Here is a tiny trained network, its code and every weight. The questions are about switching its units off for an input and a target symbol, where a switched-off unit gives its printed mean instead of its output.

import numpy as np


def w(rows, s, z=0):
    codes = np.array(rows[::2]) - 128.0
    scale = np.full(codes.shape[1], s)
    scale[-1] = z or s
    return codes * scale


def f(y):
    return np.maximum(y, 0)


def softmax(a):
    e = np.exp(a - a.max(-1, keepdims=True))
    return e / e.sum(-1, keepdims=True)


def log_softmax(a):
    a = a - a.max(-1, keepdims=True)
    return a - np.log(np.exp(a).sum(-1, keepdims=True))


def net(x, mask):
    ids = ['ΔΛΨαβγεζημξτφω'.index(c) for c in x.split()]
    T = len(ids)
    res = E[ids] + P[:T]
    u = 0
    for l in range(3):
        r = res
        for j in range(3):
            rows = slice(4 * j, 4 * j + 4)
            q, k, v = (r @ M[l][rows].T for M in (Q, K, V))
            z = softmax(np.where(np.tri(T) > 0, q @ k.T / 4**0.5, -1e9)) @ v
            o = O[l][rows]
            res = res + np.where(mask[u + j], z, o[:, -1]) @ o[:, :-1]
        u += 3
        y = f(res @ A[l][:, :-1].T + A[l][:, -1])
        res = res + np.where(mask[u : u + 4], y, B[l][:, -1]) @ B[l][:, :-1]
        u += 4
    return log_softmax(res[-1] @ U[:, :-1].T + U[:, -1])


Q, K, V, O, A, B = {}, {}, {}, {}, {}, {}
E = w([
[164,84,109,137],'Δ',
[82,199,152,143],'Λ',
[86,137,103,82],'Ψ',
[18,121,254,21],'α',
[171,95,74,152],'β',
[152,90,79,111],'γ',
[85,172,142,100],'ε',
[104,134,72,101],'ζ',
[223,84,62,204],'η',
[128,63,117,85],'μ',
[186,177,151,228],'ξ',
[144,192,166,198],'τ',
[156,178,74,166],'φ',
[117,182,106,156],'ω',
],0.013)
P = w([
[104,100,103,170],'0',
[165,167,177,79],'1',
[123,163,87,115],'2',
[103,102,119,188],'3',
[167,167,183,76],'4',
[126,155,87,114],'5',
[110,87,129,192],'6',
[173,168,186,78],'7',
[105,112,253,139],'8',
[126,99,122,188],'9',
[171,165,187,68],'10',
[130,140,82,108],'11',
[97,78,140,185],'12',
[173,165,172,67],'13',
],0.017)
Q[0] = w([
[222,130,157,137],'0.h0',
[100,54,139,115],'0.h0',
[73,182,191,254],'0.h0',
[118,49,67,126],'0.h0',
[121,91,96,96],'0.h1',
[158,122,87,110],'0.h1',
[146,108,80,81],'0.h1',
[101,160,183,120],'0.h1',
[51,108,100,189],'0.h2',
[160,146,140,111],'0.h2',
[157,129,131,111],'0.h2',
[158,133,129,124],'0.h2',
],0.022)
K[0] = w([
[225,144,120,118],'0.h0',
[113,61,170,117],'0.h0',
[96,227,174,250],'0.h0',
[120,26,108,145],'0.h0',
[156,145,156,93],'0.h1',
[165,158,104,108],'0.h1',
[168,163,121,83],'0.h1',
[80,103,125,132],'0.h1',
[209,165,146,63],'0.h2',
[102,94,121,158],'0.h2',
[101,134,109,145],'0.h2',
[111,134,102,147],'0.h2',
],0.024)
V[0] = w([
[143,46,123,84],'0.h0',
[131,103,128,115],'0.h0',
[112,202,136,170],'0.h0',
[123,182,130,157],'0.h0',
[121,127,129,129],'0.h1',
[69,80,130,195],'0.h1',
[157,155,127,101],'0.h1',
[145,150,128,100],'0.h1',
[58,79,119,188],'0.h2',
[90,98,100,139],'0.h2',
[204,184,148,74],'0.h2',
[242,210,114,3],'0.h2',
],0.0049)
O[0] = w([
[78,197,146,155,5],'0.h0',
[111,151,135,139,91],'0.h0',
[173,61,110,100,241],'0.h0',
[163,83,114,106,212],'0.h0',
[125,115,126,124,128],'0.h1',
[80,45,109,88,202],'0.h1',
[151,160,140,148,102],'0.h1',
[157,155,137,151,97],'0.h1',
[133,199,159,158,124],'0.h2',
[133,166,128,120,94],'0.h2',
[120,50,104,109,149],'0.h2',
[124,2,57,55,99],'0.h2',
],0.0059,0.0023)
A[0] = w([
[197,25,137,190,108],'0.n0',
[85,138,242,52,80],'0.n1',
[209,25,243,118,255],'0.n2',
[144,254,180,116,156],'0.n3',
],0.0071,0.0021)
B[0] = w([
[69,105,200,83,211],'0.n0',
[246,142,63,228,187],'0.n1',
[71,153,5,1,226],'0.n2',
[137,3,95,57,254],'0.n3',
],0.0073)
Q[1] = w([
[131,168,4,144],'1.h0',
[166,86,122,174],'1.h0',
[158,123,207,161],'1.h0',
[87,83,92,72],'1.h0',
[107,87,147,93],'1.h1',
[92,146,113,68],'1.h1',
[96,68,97,151],'1.h1',
[130,186,163,45],'1.h1',
[113,149,161,136],'1.h2',
[100,155,149,130],'1.h2',
[114,143,141,130],'1.h2',
[110,152,163,136],'1.h2',
],0.017)
K[1] = w([
[200,252,61,132],'1.h0',
[109,42,86,168],'1.h0',
[49,44,134,173],'1.h0',
[200,133,159,61],'1.h0',
[93,120,175,81],'1.h1',
[200,132,159,95],'1.h1',
[61,157,79,75],'1.h1',
[234,91,229,148],'1.h1',
[135,102,127,108],'1.h2',
[149,105,104,121],'1.h2',
[137,115,118,122],'1.h2',
[137,98,125,106],'1.h2',
],0.013)
V[1] = w([
[96,143,117,132],'1.h0',
[153,127,143,118],'1.h0',
[134,107,120,152],'1.h0',
[145,99,119,155],'1.h0',
[131,122,171,109],'1.h1',
[134,143,171,115],'1.h1',
[128,122,132,126],'1.h1',
[126,102,133,120],'1.h1',
[155,180,134,120],'1.h2',
[119,123,127,134],'1.h2',
[105,81,122,136],'1.h2',
[32,207,127,255],'1.h2',
],0.0093)
O[1] = w([
[101,162,115,95,3],'1.h0',
[150,101,142,151,231],'1.h0',
[103,134,123,132,105],'1.h0',
[104,128,124,142,143],'1.h0',
[131,83,107,117,120],'1.h1',
[136,98,104,102,63],'1.h1',
[127,122,128,131,139],'1.h1',
[121,105,132,146,193],'1.h1',
[152,164,132,117,114],'1.h2',
[122,124,129,130,126],'1.h2',
[106,95,124,139,143],'1.h2',
[2,222,177,169,37],'1.h2',
],0.0092,0.0026)
A[1] = w([
[74,159,131,105,18],'1.n0',
[83,72,225,30,92],'1.n1',
[177,139,196,54,45],'1.n2',
[106,130,8,195,2],'1.n3',
],0.012,0.0042)
B[1] = w([
[61,218,135,89,144],'1.n0',
[196,134,76,230,255],'1.n1',
[83,222,151,154,244],'1.n2',
[200,111,16,248,173],'1.n3',
],0.012,0.0059)
Q[2] = w([
[130,133,153,128],'2.h0',
[123,102,43,156],'2.h0',
[189,243,80,251],'2.h0',
[152,210,72,137],'2.h0',
[213,190,212,49],'2.h1',
[134,184,127,171],'2.h1',
[194,194,57,175],'2.h1',
[131,44,166,207],'2.h1',
[150,6,41,147],'2.h2',
[50,40,117,212],'2.h2',
[169,47,43,91],'2.h2',
[82,66,45,43],'2.h2',
],0.013)
K[2] = w([
[108,138,125,128],'2.h0',
[190,71,129,110],'2.h0',
[168,134,78,7],'2.h0',
[202,155,124,101],'2.h0',
[103,196,171,184],'2.h1',
[107,173,84,113],'2.h1',
[210,184,128,101],'2.h1',
[86,48,112,72],'2.h1',
[216,112,116,63],'2.h2',
[145,62,86,116],'2.h2',
[217,140,146,89],'2.h2',
[215,125,181,172],'2.h2',
],0.017)
V[2] = w([
[143,146,91,138],'2.h0',
[97,138,142,105],'2.h0',
[78,124,148,130],'2.h0',
[148,95,149,151],'2.h0',
[58,115,135,96],'2.h1',
[59,119,52,110],'2.h1',
[175,132,112,125],'2.h1',
[113,130,161,146],'2.h1',
[99,116,57,189],'2.h2',
[62,104,104,71],'2.h2',
[66,109,88,38],'2.h2',
[126,138,1,67],'2.h2',
],0.015)
O[2] = w([
[96,158,157,151,195],'2.h0',
[148,130,106,97,74],'2.h0',
[189,130,90,103,47],'2.h0',
[139,95,125,145,123],'2.h0',
[144,59,195,170,107],'2.h1',
[213,66,144,137,229],'2.h1',
[125,138,66,89,111],'2.h1',
[104,154,173,157,132],'2.h1',
[140,213,47,117,246],'2.h2',
[34,162,118,150,70],'2.h2',
[13,176,163,164,51],'2.h2',
[69,255,207,166,171],'2.h2',
],0.013,0.012)
A[2] = w([
[137,77,73,249,97],'2.n0',
[171,85,103,50,70],'2.n1',
[91,21,87,225,253],'2.n2',
[125,49,181,46,109],'2.n3',
],0.016,0.0051)
B[2] = w([
[136,104,208,122,255],'2.n0',
[76,140,163,123,232],'2.n1',
[108,135,4,119,217],'2.n2',
[185,157,152,98,158],'2.n3',
],0.025,0.026)
U = w([
[146,132,193,77,18],'Δ',
[188,168,39,120,203],'Λ',
[156,148,177,180,158],'Ψ',
[206,49,165,173,122],'α',
[58,192,85,142,86],'β',
[241,174,58,150,183],'γ',
[80,32,150,134,99],'ε',
[81,112,179,196,250],'ζ',
[56,204,176,130,70],'η',
[208,122,78,72,174],'μ',
[69,178,97,81,148],'ξ',
[128,240,91,93,213],'τ',
[254,121,143,135,2],'φ',
[169,182,153,141,190],'ω',
],0.0077,0.0039)

Each question gives the input, a string of symbols that net reads in full, and the target symbol t.
The units are the heads (4 rows each of Q, K, V and O) and the neurons (one row each of A and B). Each row of codes is followed by its name. A weight is (code - 128) times the scale printed after its matrix; where a second scale follows, it is the last column's (O, A, B and U).
mask holds one flag per unit, layer by layer, with each layer's heads first. A switched-off unit (its flag False) gives its mean, the last column of its rows in O or B, instead of its output. The means were averaged over made-up inputs and are rounded, as every weight is.
A unit's drop is (log p(t) with every unit on - log p(t) with that unit switched off) / (log p(t) with every unit on - log p(t) with every unit switched off).
unit that matters most: the unit with the biggest drop
top k neurons: the k neurons with the biggest drops, biggest first
k most important neurons of layer l: the k neurons of layer l with the biggest drops, biggest first
heads that matter: for each layer, one digit per head in row order, 1 if its drop is at least 0.15 and else 0, layers parted by /
input ξ ε ξ φ ξ Λ Δ ξ β Ψ, target φ: unit that matters most	0.n2
input ε φ ξ ξ ε μ ξ β ζ Δ, target τ: top 2 neurons	[0.n2, 1.n1]
input α μ γ β ξ Ψ ξ Ψ γ ε ξ Ψ β, target η: heads that matter	001 / 001 / 111
input μ φ ξ β β ε Λ, target β: heads that matter	101 / 001 / 001
input ζ α ω Λ η Ψ ζ Λ, target Ψ: top 3 neurons	[0.n1, 0.n3, 1.n2]
input Λ β φ, target η: top 4 neurons	[0.n3, 1.n3, 2.n1, 2.n2]
input ξ ξ ε Δ, target β: heads that matter	001 / 001 / 001
input μ ε γ μ μ ω ζ, target ω: heads that matter	111 / 001 / 111
input β ξ α φ, target Λ: 2 most important neurons of layer 0	[0.n1, 0.n2]
input Λ ξ ξ μ α, target Λ: top 3 neurons	[2.n2, 0.n2, 0.n3]
input φ Λ β ω η ω Ψ Λ Ψ γ, target η: top 4 neurons	[0.n2, 1.n2, 0.n1, 2.n2]
input ξ Δ τ φ φ ξ Ψ ξ ε η, target β: top 3 neurons	[0.n1, 0.n2, 0.n3]
input γ γ Ψ ξ ξ ζ φ ξ α ξ φ Ψ ε α, target γ: 3 most important neurons of layer 0	[0.n0, 0.n3, 0.n1]
input τ φ Λ ξ φ γ ξ φ γ ξ Λ ε ξ γ, target μ: top 3 neurons	[0.n1, 1.n1, 0.n0]
input Δ ξ ξ ξ φ, target α: heads that matter	101 / 101 / 010
input ξ Ψ ε φ τ τ ζ Δ, target Δ: 2 most important neurons of layer 1	[1.n2, 1.n1]
input γ ξ Ψ ξ, target η: 3 most important neurons of layer 0	[0.n1, 0.n0, 0.n3]
input ε Ψ γ φ τ ζ ε, target τ: top 4 neurons	[0.n1, 1.n3, 1.n1, 1.n2]
input α ω γ τ ξ ξ Λ ξ ξ φ ξ, target ξ: top 2 neurons	[1.n2, 2.n0]
input Ψ Ψ ξ φ Ψ β ε ξ ξ η Ψ ε φ ξ, target ζ: top 2 neurons	[1.n2, 0.n3]
input φ ξ ε φ ε ε η ξ η γ ξ ξ ε, target ε: 2 most important neurons of layer 2	[2.n0, 2.n2]
input ξ α φ α ξ η, target α: unit that matters most	0.n3
input η ζ Λ ξ ξ ξ Δ γ ω Δ ε, target η: unit that matters most	2.n1
input φ φ Ψ φ ξ Ψ ω ξ, target τ: top 2 neurons	[1.n2, 1.n3]
input ε ξ φ ξ ξ, target β: top 4 neurons	[1.n2, 2.n2, 0.n1, 0.n2]
input α Λ φ Λ γ Ψ η Δ, target ξ: top 4 neurons	[1.n2, 2.n0, 0.n2, 0.n3]
input β φ ξ Ψ β ξ φ Δ ξ ξ, target ε: top 2 neurons	[0.n3, 0.n2]
input α ξ ξ ξ ε α Ψ ε ξ β τ, target ξ: unit that matters most	1.n2
input Λ Δ ξ ε ξ φ ε Ψ Λ Λ γ, target Λ: top 2 neurons	[2.n2, 0.n2]
